Each row has a name. Each question is about the rows just above it.

rame: [ 34   8  77  49  56  30   8  65 -38 -82 -59   9  43]
nat: [  5 -62  59   6 -12  -1   1  28  27   4  -6  -7  40]
Silar: [ 15  -1 -18  27  37  29 -22  33 -21 -84 -27  20  -9]
zuti: [ 25  -8 -28  19 -14 -22  -3  41  21 -27 -26 -16  -4]
mulam: [-12   4 -25 -10 -26 -26  10  -7 -26 -47  23  -5 -13]
bev: [-12 -23 -10   2  -8   1 -18  27 -23  44  -8  -6 -17]
fudi: [-27   4 -25 -10 -26 -26  10  -7 -26 -47  23  -5 -13]
kelan: [ 46 -13 -54  54  23  31 -31  67 -13  -9 -15  14  -7]
How many entries does [-12 -23 -10   2  -8   1 -18] have?	7
How many entries does [-12   4 -25 -10 -26 -26  10  -7 -26 -47  23  -5 -13] have?	13
How many entries does [  5 -62  59   6 -12  -1   1  28  27   4  -6  -7] have?	12
Count the entries of [ 25  -8 -28  19]:	4
How many entries does [ 46 -13 -54  54  23] have?	5
Number of entries in [ 46 -13 -54  54]:	4
Count the entries of [ 25  -8 -28  19 -14 -22]:	6

nat: [-19   5  39   6   1 -42  65  10 -43 -78  -5  33  54 -16 -42  49 -29 -26]
Silar: [ -6  12  25  19   4  12  23   0  -4 -34   0  -7  43   7  -5 -55   8  24]
piti: [ -6  12  25  19   4  12  23   0  -4 -34   0  -7  43   7  -5 -55   8 -27]
Number of entries in [-19   5  39   6   1 -42  65  10 -43]:	9
Number of entries in [-6 12 25 19  4 12 23  0]:	8
How many entries does [-6 12 25 19  4 12] have?	6
Number of entries in [-19   5  39   6   1 -42  65  10 -43 -78  -5]:	11
Number of entries in [ -6  12  25  19   4  12  23   0  -4 -34   0  -7  43   7  -5 -55   8 -27]:	18
Number of entries in [-6 12 25 19  4 12]:	6
Number of entries in [-19   5  39   6   1 -42  65  10 -43 -78  -5  33  54 -16 -42  49 -29 -26]:	18

Mizi: [ -8  13 -32   8   3  56  -7  16 -28  11  15 -19 -10 -10  -2 -12 -60   1
  28  -5   5 -46  48  23 -51  43  38  29 -18  36   5 -45 -26  15 -18 -55]
mulam: [ -8  13 -32  23   3  56  -7  16 -28  11  15  13 -10 -10  -2  -3 -60   1
  28  -5   5 -46  48  23 -51  43  38  29 -18  36   5  45  36   2 -32 -43]
Kome: [  3  17   0 -17  16  -4   6 -10  21   9   9   9  11  20  18   2  -4  -4
  17  -1  10  -9   2  17 -40   4  14  17 -14  -7 -17   3   7  12 -21 -17]
zoli: [  3 -19  68 -10  -8 -70   5  18  52  -8 -20  56  -5   6  -6   6  -8  -5
 -18   5  -5  19 -37   4  -4 -51 -46 -37  19 -63  18  56  39 -17 -11 -22]
zuti: [  9   6  45 -23  26 -46  16   3  63   3  -3   9  10  25  10  12  -7  -5
   7   8   5   0 -18  18 -56 -26 -18  -7  -5 -45  -1  45  36   2 -32 -43]
bev: [ -9 -22  20   3 -24 -10 -14   3   6 -10  -8 -14 -19 -18 -20 -11  25  -6
 -15  -5 -14  13 -11 -22  28 -13 -23 -20   9   2   4  25  -1 -17  11  31]
kelan: [ -8  13 -32  23   3  56  -7  16 -28  11  15  13 -10 -10  -2  -3 -60   1
  28  -5   5 -46  48  23 -51  43  38  29 -18  36   5 -45 -26  15  -7 -55]
Number of entries in [ -8  13 -32  23   3  56  -7  16 -28  11  15  13 -10 -10  -2  -3 -60   1
  28  -5   5 -46  48  23 -51  43  38  29 -18  36   5  45  36   2 -32 -43]:	36
Number of entries in [ -8  13 -32  23   3  56  -7  16 -28  11  15  13 -10 -10  -2  -3 -60   1
  28  -5   5 -46  48]:	23
Number of entries in [ -8  13 -32  23   3  56  -7  16 -28  11  15  13 -10 -10  -2  -3 -60   1
  28  -5   5 -46  48  23 -51  43  38  29 -18  36   5  45  36   2 -32]:	35
How many entries does [ -8  13 -32   8   3  56  -7  16 -28  11  15 -19 -10 -10  -2 -12 -60] have?	17
How many entries does [ -8  13 -32   8   3  56  -7  16 -28  11  15 -19 -10 -10  -2 -12 -60   1
  28  -5   5 -46  48  23 -51  43  38  29] have?	28
Number of entries in [-8 13]:	2
Number of entries in [ -9 -22  20   3 -24 -10 -14   3   6 -10]:	10

bev: [ -1  -2  69  32  11 -79  25  -2  -4  -3   7  10  31   8   9]
Silar: [-15  -3  45  -5   0 -80   4  -5 -10  -2   3   1  10  15  15]
mulam: [ -1  -1  78  17   6 -71   2  -1 -29   7  -8  -6  18  27   4]
fudi: [ -6  -3  69  33  12 -68  26  -3   2  -7  11  15  20   0  10]
nat: [-22   4  27  -6  -1 -52 -12  -6  -5   8  -1  -1 -33   3   4]
zoli: [  6   1  88  53  17 -67  27   0 -10   4   2   9  29   7  -1]
Mizi: [  4   2  49  10   6 -78   8  -2 -11   6  -2  -1  22  18   3]
zuti: [  9  -3  82  28  11 -77  17   0 -18   1   0   2  37  22   5]
kelan: [ -9  10  38  22   6 -66   4  -4  -6  14  -4  -1  -4   5  -4]
rame: [ -5   5  65  18   5 -53  -9  -1 -26  15 -11  -8  -7  19  -4]
Kome: [  1  -4  90  37  14 -46  15   0 -11  -2   3  10   6   7   2]
Number of entries in [6 1]:	2
Count the entries of [-15  -3  45  -5   0 -80   4  -5 -10  -2   3]:	11
Number of entries in [  1  -4  90  37  14 -46  15   0 -11  -2   3  10   6]:	13
Number of entries in [-15  -3  45  -5]:	4
Number of entries in [  6   1  88  53  17 -67  27   0 -10   4   2   9]:	12

bev: [  6  -5 -13 -36  -4  38  -9  -1 -18 -17]
rame: [-44  11 -23 -31 -40 -70  38  36  -1  40]
Silar: [-24  -2  -8 -15 -24  -8  15 -37   1  34]
piti: [  3 -13  42   7   5  40  31 -40  23 -43]
Number of entries in [-24  -2  -8 -15]:	4
Count the entries of [  6  -5 -13]:	3

Mizi: [-65 -14  25  48]
Kome: [ 57  22   0 -56]
mulam: [ 53  28  11 -50]
nat: [-84 -26  23  62]
zoli: [ 51  29  12 -47]
rame: [ 33  29  23 -30]
kelan: [ 58  13 -11 -59]
piti: [ 32  28  23 -30]
zuti: [ 46  30  15 -43]
fudi: [ 24  27  25 -23]
Number of entries in [33]:	1
Number of entries in [33 29 23]:	3
Number of entries in [53 28 11]:	3
Count the entries of [ 46  30  15 -43]:	4
Count the entries of [ 33  29  23 -30]:	4

nat: [-26  33  78  -1]
bev: [-26  33  66  -1]
piti: [-26  33  66 -51]
How many entries does [-26  33  66 -51] have?	4
Count the entries of [-26  33]:	2
Number of entries in [-26  33  66]:	3
How many entries does [-26  33  78] have?	3
Count the entries of [-26  33  66]:	3

nat: [-39  31   2 -62 -84 -17  15 -65]
zoli: [ 18  -1  -2  40 -32  -9  -6  -5]
bev: [-15 -17  -3   6  12  29  19 -52]
zuti: [-31   0  14  12  -4  16   5 -28]
kelan: [-14  26 -21  -3 -19  14  -7   3]
piti: [ 22  19  25  33 -48 -24  20  16]
Mizi: [  5 -14  -4 -24  44 -33  61  26]
How many entries does [-15 -17] have?	2
Count the entries of [-14  26 -21  -3 -19  14]:	6
Count the entries of [-31   0  14  12]:	4
How many entries does [-39  31   2 -62 -84 -17  15 -65] have?	8

rame: [17  5  2 31 10]
zoli: [ 9 12  8 17 89]
piti: [ 6 10 -7 -1 13]
fudi: [ 6 10 -3 -1 13]
mulam: [ 12 -12 -13   9  -2]
How many entries does [ 6 10 -3] have?	3
Count the entries of [ 6 10 -3 -1]:	4
How many entries does [6] have?	1
Count the entries of [12]:	1
How many entries does [9] have?	1

zoli: [ -3   4 -14 -52  13 -49   2  23  72  42 -48]
zuti: [ 16  17   5   2   4 -11  20   2   9  -5  -1]
nat: [ 16   1   5   2   4 -11  20 -27  73 -17 -19]
piti: [-20   7 -15 -34  11 -16 -21   7  49  30 -31]
Mizi: [ 16   1   5   2   4 -11  20   2   9  -5  -1]
Kome: [  8   2  14 -15   2 -58 -45  12  49  50 -31]
rame: [  6   9 -17 -21  21   4  48  -2  39 -14 -15]
kelan: [-27   0 -24  -3   3  55  25  -9 -29 -34  16]
Count the entries of [-20   7 -15]:	3
How many entries does [  8   2  14 -15   2 -58] have?	6
Count the entries of [  8   2  14 -15   2 -58 -45  12  49]:	9
How many entries does [16  1] have?	2
Number of entries in [ 16   1   5   2   4 -11  20   2   9  -5]:	10
Number of entries in [6 9]:	2
How many entries does [  8   2  14 -15   2 -58 -45  12  49  50 -31] have?	11

zoli: [ 26  57   3 -24 -34 -21  25 -11 -33  13]
zuti: [ 14  22 -12   5  -5  34   3  37 -67  15]
Silar: [ 17  -7 -33  16   5  45 -17  41 -57  15]
Kome: [ 47  95 -21 -12 -26 -22  -5 -58  16  24]
nat: [ 26  57   3 -24 -34 -21  63  27  12 -23]
kelan: [ 14  12 -28  17 -12  39  -4  42 -36  11]
Mizi: [ 16  -4 -15  -1   5  41 -25  23 -67 -12]
mulam: [ 14  12 -28  17   8  39  -4  42 -36  11]
rame: [ 10   6 -12  19   0  37 -22  46 -63  24]
How many entries does [ 17  -7 -33  16   5] have?	5
How many entries does [ 17  -7 -33] have?	3
Number of entries in [ 10   6 -12  19   0  37 -22  46]:	8
Count the entries of [ 17  -7 -33  16   5  45 -17  41 -57  15]:	10
How many entries does [ 26  57   3 -24 -34 -21  63  27  12 -23] have?	10

Silar: [ -5  41 -12 -31  16  45 -18  67  18]
zoli: [  5   8  24   7 -21 -34 -89 -10 -44]
bev: [ -5  41 -12 -31  -2  45 -18  67  18]
Count the entries of [ -5  41 -12 -31  16  45 -18  67  18]:	9
Number of entries in [ -5  41 -12 -31]:	4
Number of entries in [ -5  41 -12 -31  16  45 -18  67]:	8
Number of entries in [ -5  41 -12 -31  16  45]:	6

kelan: [ -7 -64  25  26 -23 -16  12 -44  34   7  35  17   5  80  50  40]
nat: [-32  25  -6  19 -18 -20  77 -27 -30  -8 -36   6 -40  48 -12 -13]
Mizi: [-41   1   8   7 -69  83 -34  30 -17  46 -83  13  -8   6 -18 -30]
Number of entries in [-41   1   8   7 -69  83 -34  30 -17  46 -83  13  -8   6 -18 -30]:	16
Number of entries in [-32  25  -6  19]:	4
Count the entries of [-41   1   8   7 -69  83 -34  30]:	8
Count the entries of [ -7 -64  25  26 -23 -16]:	6
Count the entries of [-32  25  -6  19 -18 -20  77 -27 -30  -8 -36   6 -40  48 -12 -13]:	16
Count the entries of [-41   1   8   7 -69  83]:	6
Number of entries in [-32]:	1

mulam: [-59  46  73 -94  58]
Silar: [-15 -19 -20  83  58]
rame: [-15 -19 -20  83  45]
Count the entries of [-15 -19 -20  83]:	4
Count the entries of [-59  46]:	2
Count the entries of [-59  46  73 -94]:	4
Count the entries of [-15 -19 -20]:	3
How many entries does [-15 -19 -20  83  45] have?	5
How many entries does [-15 -19] have?	2
How many entries does [-15 -19] have?	2

